Below is a small trained network, with its code and all its weights. Each question gives an input and a target symbol and asks what happens when units are switched off, that is, made to give their printed mean instead of their output.

import numpy as np


def w(rows, s, z=0):
    codes = np.array(rows[::2]) - 128.0
    scale = np.full(codes.shape[1], s)
    scale[-1] = z or s
    return codes * scale


def norm(h):
    return h / np.sqrt((h * h).mean(-1, keepdims=True) + 1e-5)


def f(y):
    return y / 2 * (1 + np.tanh(0.7978845608 * (y + 0.044715 * y**3)))


def softmax(a):
    e = np.exp(a - a.max(-1, keepdims=True))
    return e / e.sum(-1, keepdims=True)


def log_softmax(a):
    a = a - a.max(-1, keepdims=True)
    return a - np.log(np.exp(a).sum(-1, keepdims=True))


def net(x, mask):
    ids = ['ΓΛΞΨημφ'.index(c) for c in x.split()]
    T = len(ids)
    res = E[ids] + P[:T]
    u = 0
    for l in range(2):
        r = norm(res)
        for j in range(3):
            rows = slice(2 * j, 2 * j + 2)
            q, k, v = (r @ M[l][rows].T for M in (Q, K, V))
            z = softmax(np.where(np.tri(T) > 0, q @ k.T / 2**0.5, -1e9)) @ v
            o = O[l][rows]
            res = res + np.where(mask[u + j], z, o[:, -1]) @ o[:, :-1]
        u += 3
        y = f(norm(res) @ A[l][:, :-1].T + A[l][:, -1])
        res = res + np.where(mask[u : u + 16], y, B[l][:, -1]) @ B[l][:, :-1]
        u += 16
    return log_softmax(norm(res)[-1] @ U[:, :-1].T + U[:, -1])


Q, K, V, O, A, B = {}, {}, {}, {}, {}, {}
E = w([
[126,165,216,59],'Γ',
[167,177,149,144],'Λ',
[173,62,154,111],'Ξ',
[100,175,102,138],'Ψ',
[106,78,92,147],'η',
[140,126,138,2],'μ',
[140,86,153,185],'φ',
],0.007)
P = w([
[79,4,43,152],'0',
[207,172,252,225],'1',
[89,59,236,163],'2',
[104,108,246,99],'3',
[136,146,131,82],'4',
[136,144,95,82],'5',
[136,137,94,85],'6',
[142,151,96,79],'7',
[147,141,94,79],'8',
[149,142,94,89],'9',
[147,147,91,84],'10',
[141,146,88,80],'11',
[149,152,88,73],'12',
[146,155,88,79],'13',
],0.0027)
Q[0] = w([
[85,88,69,149],'L0H0',
[72,124,180,132],'L0H0',
[254,72,177,139],'L0H1',
[93,160,183,158],'L0H1',
[99,86,217,212],'L0H2',
[214,125,128,249],'L0H2',
],0.015)
K[0] = w([
[148,61,154,125],'L0H0',
[67,102,116,151],'L0H0',
[127,8,177,128],'L0H1',
[84,152,80,125],'L0H1',
[195,127,197,164],'L0H2',
[118,127,179,226],'L0H2',
],0.017)
V[0] = w([
[76,131,209,70],'L0H0',
[84,114,123,131],'L0H0',
[67,3,119,145],'L0H1',
[113,80,117,106],'L0H1',
[213,124,117,124],'L0H2',
[99,104,173,131],'L0H2',
],0.0052)
O[0] = w([
[67,46,104,210,255],'L0H0',
[177,115,113,117,142],'L0H0',
[253,225,174,130,86],'L0H1',
[173,140,158,159,134],'L0H1',
[145,157,78,78,86],'L0H2',
[141,160,149,146,89],'L0H2',
],0.0034,0.001)
A[0] = w([
[134,115,134,129,126],'L0N0',
[82,92,185,196,92],'L0N1',
[135,128,133,124,126],'L0N2',
[102,212,124,50,114],'L0N3',
[119,127,132,136,102],'L0N4',
[201,181,204,158,134],'L0N5',
[125,117,128,127,137],'L0N6',
[69,166,135,156,58],'L0N7',
[178,97,104,102,37],'L0N8',
[215,157,24,163,68],'L0N9',
[146,138,140,123,108],'L0N10',
[55,217,19,239,40],'L0N11',
[84,3,48,172,69],'L0N12',
[38,188,112,131,80],'L0N13',
[131,133,18,70,85],'L0N14',
[205,67,114,112,6],'L0N15',
],0.0067,0.0024)
B[0] = w([
[123,127,126,121,127],'L0N0',
[159,131,88,108,125],'L0N1',
[124,126,131,122,129],'L0N2',
[75,117,110,71,208],'L0N3',
[135,128,128,131,118],'L0N4',
[41,82,117,92,215],'L0N5',
[124,125,120,126,132],'L0N6',
[155,159,162,163,134],'L0N7',
[146,138,178,125,122],'L0N8',
[155,145,119,199,131],'L0N9',
[120,127,140,123,127],'L0N10',
[187,252,230,139,253],'L0N11',
[40,98,55,101,201],'L0N12',
[111,175,141,182,192],'L0N13',
[134,162,101,98,187],'L0N14',
[126,164,197,140,135],'L0N15',
],0.017,0.0033)
Q[1] = w([
[175,101,144,134],'L1H0',
[196,152,24,145],'L1H0',
[142,191,128,118],'L1H1',
[110,110,127,252],'L1H1',
[106,118,32,91],'L1H2',
[128,143,81,143],'L1H2',
],0.014)
K[1] = w([
[98,126,94,167],'L1H0',
[46,51,149,81],'L1H0',
[194,181,115,132],'L1H1',
[211,2,118,130],'L1H1',
[182,24,122,106],'L1H2',
[115,94,94,145],'L1H2',
],0.012)
V[1] = w([
[106,191,41,165],'L1H0',
[72,112,109,223],'L1H0',
[191,55,118,82],'L1H1',
[79,151,118,59],'L1H1',
[9,99,109,156],'L1H2',
[120,154,118,205],'L1H2',
],0.015)
O[1] = w([
[64,88,190,193,133],'L1H0',
[158,106,229,120,76],'L1H0',
[191,114,169,222,2],'L1H1',
[45,168,158,161,197],'L1H1',
[144,255,168,133,178],'L1H2',
[117,123,183,67,85],'L1H2',
],0.0097,0.0089)
A[1] = w([
[138,14,107,81,6],'L1N0',
[169,31,149,120,7],'L1N1',
[109,94,80,78,102],'L1N2',
[197,116,164,123,122],'L1N3',
[144,131,61,116,120],'L1N4',
[177,90,50,107,91],'L1N5',
[213,102,88,11,34],'L1N6',
[87,170,186,176,169],'L1N7',
[156,98,156,201,96],'L1N8',
[127,127,128,128,124],'L1N9',
[190,160,164,118,32],'L1N10',
[135,131,116,124,126],'L1N11',
[146,62,183,92,20],'L1N12',
[144,174,175,143,58],'L1N13',
[143,165,155,132,76],'L1N14',
[136,151,79,121,121],'L1N15',
],0.012,0.0027)
B[1] = w([
[204,242,113,186,126],'L1N0',
[88,160,237,93,125],'L1N1',
[193,124,167,61,179],'L1N2',
[10,151,83,139,114],'L1N3',
[170,123,98,69,161],'L1N4',
[6,119,55,92,127],'L1N5',
[228,63,185,76,146],'L1N6',
[175,15,108,174,255],'L1N7',
[201,70,111,102,131],'L1N8',
[127,128,128,129,127],'L1N9',
[62,236,157,188,121],'L1N10',
[131,135,132,108,128],'L1N11',
[142,27,182,136,125],'L1N12',
[162,219,84,81,150],'L1N13',
[146,193,107,89,142],'L1N14',
[171,113,132,73,178],'L1N15',
],0.015,0.0051)
U = w([
[206,103,83,175,247],'Γ',
[77,117,102,187,15],'Λ',
[225,90,120,51,163],'Ξ',
[51,103,148,91,135],'Ψ',
[157,112,244,130,113],'η',
[133,104,1,134,100],'μ',
[154,224,173,169,249],'φ',
],0.0096,0.0022)

Each question gives the input, a string of symbols that net reads in full, and the target symbol t.
The units are the heads (2 rows each of Q, K, V and O) and the neurons (one row each of A and B). Each row of codes is followed by its name. A weight is (code - 128) times the scale printed after its matrix; where a second scale follows, it is the last column's (O, A, B and U).
mask holds one flag per unit, layer by layer, with each layer's heads first. A switched-off unit (its flag False) gives its mean, the last column of its rows in O or B, instead of its output. The means were averaged over made-up inputs and are rounded, as every weight is.
A unit's drop is (log p(t) with every unit on - log p(t) with that unit switched off) / (log p(t) with every unit on - log p(t) with every unit switched off).
The circuit of an input: a set's keep is (log p(t) with only the set's units on - log p(t) with every unit switched off) / (log p(t) with every unit on - log p(t) with every unit switched off). Starting from the 12 units with the biggest drops (on a tie, the unit counted first), units are removed one at a time, each time the one whose removal leaves the highest keep (on an exact tie, the one counted first), for as long as the keep stays at least 0.8.
circuit, biggest first: the units of the circuit, biggest drop first
k most important neurons: the k neurons with the biggest drops, biggest first
k most important neurons of layer l: the k neurons of layer l with the biggest drops, biggest first
heads that matter: for each layer, one digit per head in row order, 1 if its drop is at least 0.15 and else 0, layers parted by /
input Ξ Ξ Γ, target Ξ: circuit, biggest first	(L1H0, L1N6, L0N14)
input η Ξ Ξ μ, target η: circuit, biggest first	(L0H1, L0N9, L1H0)
input Ξ Ψ Ψ, target Ξ: 4 most important neurons	(L0N15, L0N1, L0N3, L1N6)
input Ψ Ψ Ψ μ Ξ μ Ξ μ Γ Λ, target Λ: circuit, biggest first	(L1H1, L0N11, L0N9)
input φ μ Ξ μ, target φ: circuit, biggest first	(L0N11, L1H2)
input Γ μ Γ μ, target Γ: heads that matter	100 / 010
input Ψ Ξ φ, target Γ: circuit, biggest first	(L1H1, L0N11, L0N3)
input Ψ φ Ψ Ξ Ξ μ Γ Ψ Γ μ Ψ, target φ: 3 most important neurons	(L0N11, L0N5, L0N13)
input Ξ φ Ξ Λ, target Ξ: heads that matter	010 / 100
input Λ η Ψ Ψ, target Λ: 2 most important neurons	(L0N13, L0N5)
input Γ φ Ψ Ψ, target Γ: 2 most important neurons of layer 0	(L0N13, L0N11)
input Λ μ Ψ Ψ, target Λ: 3 most important neurons	(L0N13, L1N7, L0N14)
input Γ Γ Ψ Ψ, target Γ: 2 most important neurons of layer 0	(L0N3, L0N13)
input η Λ μ, target η: 3 most important neurons	(L0N9, L0N11, L0N5)
input Ξ μ φ, target Ξ: heads that matter	010 / 100
input μ Ξ Ξ, target μ: 3 most important neurons	(L0N5, L0N11, L1N5)
input μ φ μ, target μ: 3 most important neurons	(L0N5, L0N11, L0N12)
input Ξ Ξ Ψ Ψ, target Ξ: 4 most important neurons of layer 0	(L0N15, L0N1, L0N5, L0N12)
input μ μ φ, target μ: 2 most important neurons	(L0N13, L0N12)
input μ η Ψ φ η φ Ψ, target φ: heads that matter	000 / 000
input η η Γ, target η: 2 most important neurons	(L0N9, L0N11)
input Λ Ξ η μ, target Λ: heads that matter	111 / 011
input Λ μ Γ, target Λ: 2 most important neurons of layer 0	(L0N11, L0N3)
input Ψ Ψ Γ Ψ Ψ Ψ Ξ μ Ξ, target η: heads that matter	010 / 001
input μ Γ μ, target μ: heads that matter	010 / 111
input φ μ μ Ξ Ψ μ Ξ, target η: most important neuron of layer 0	(L0N11)
input μ Γ Ξ, target μ: most important neuron of layer 0	(L0N5)
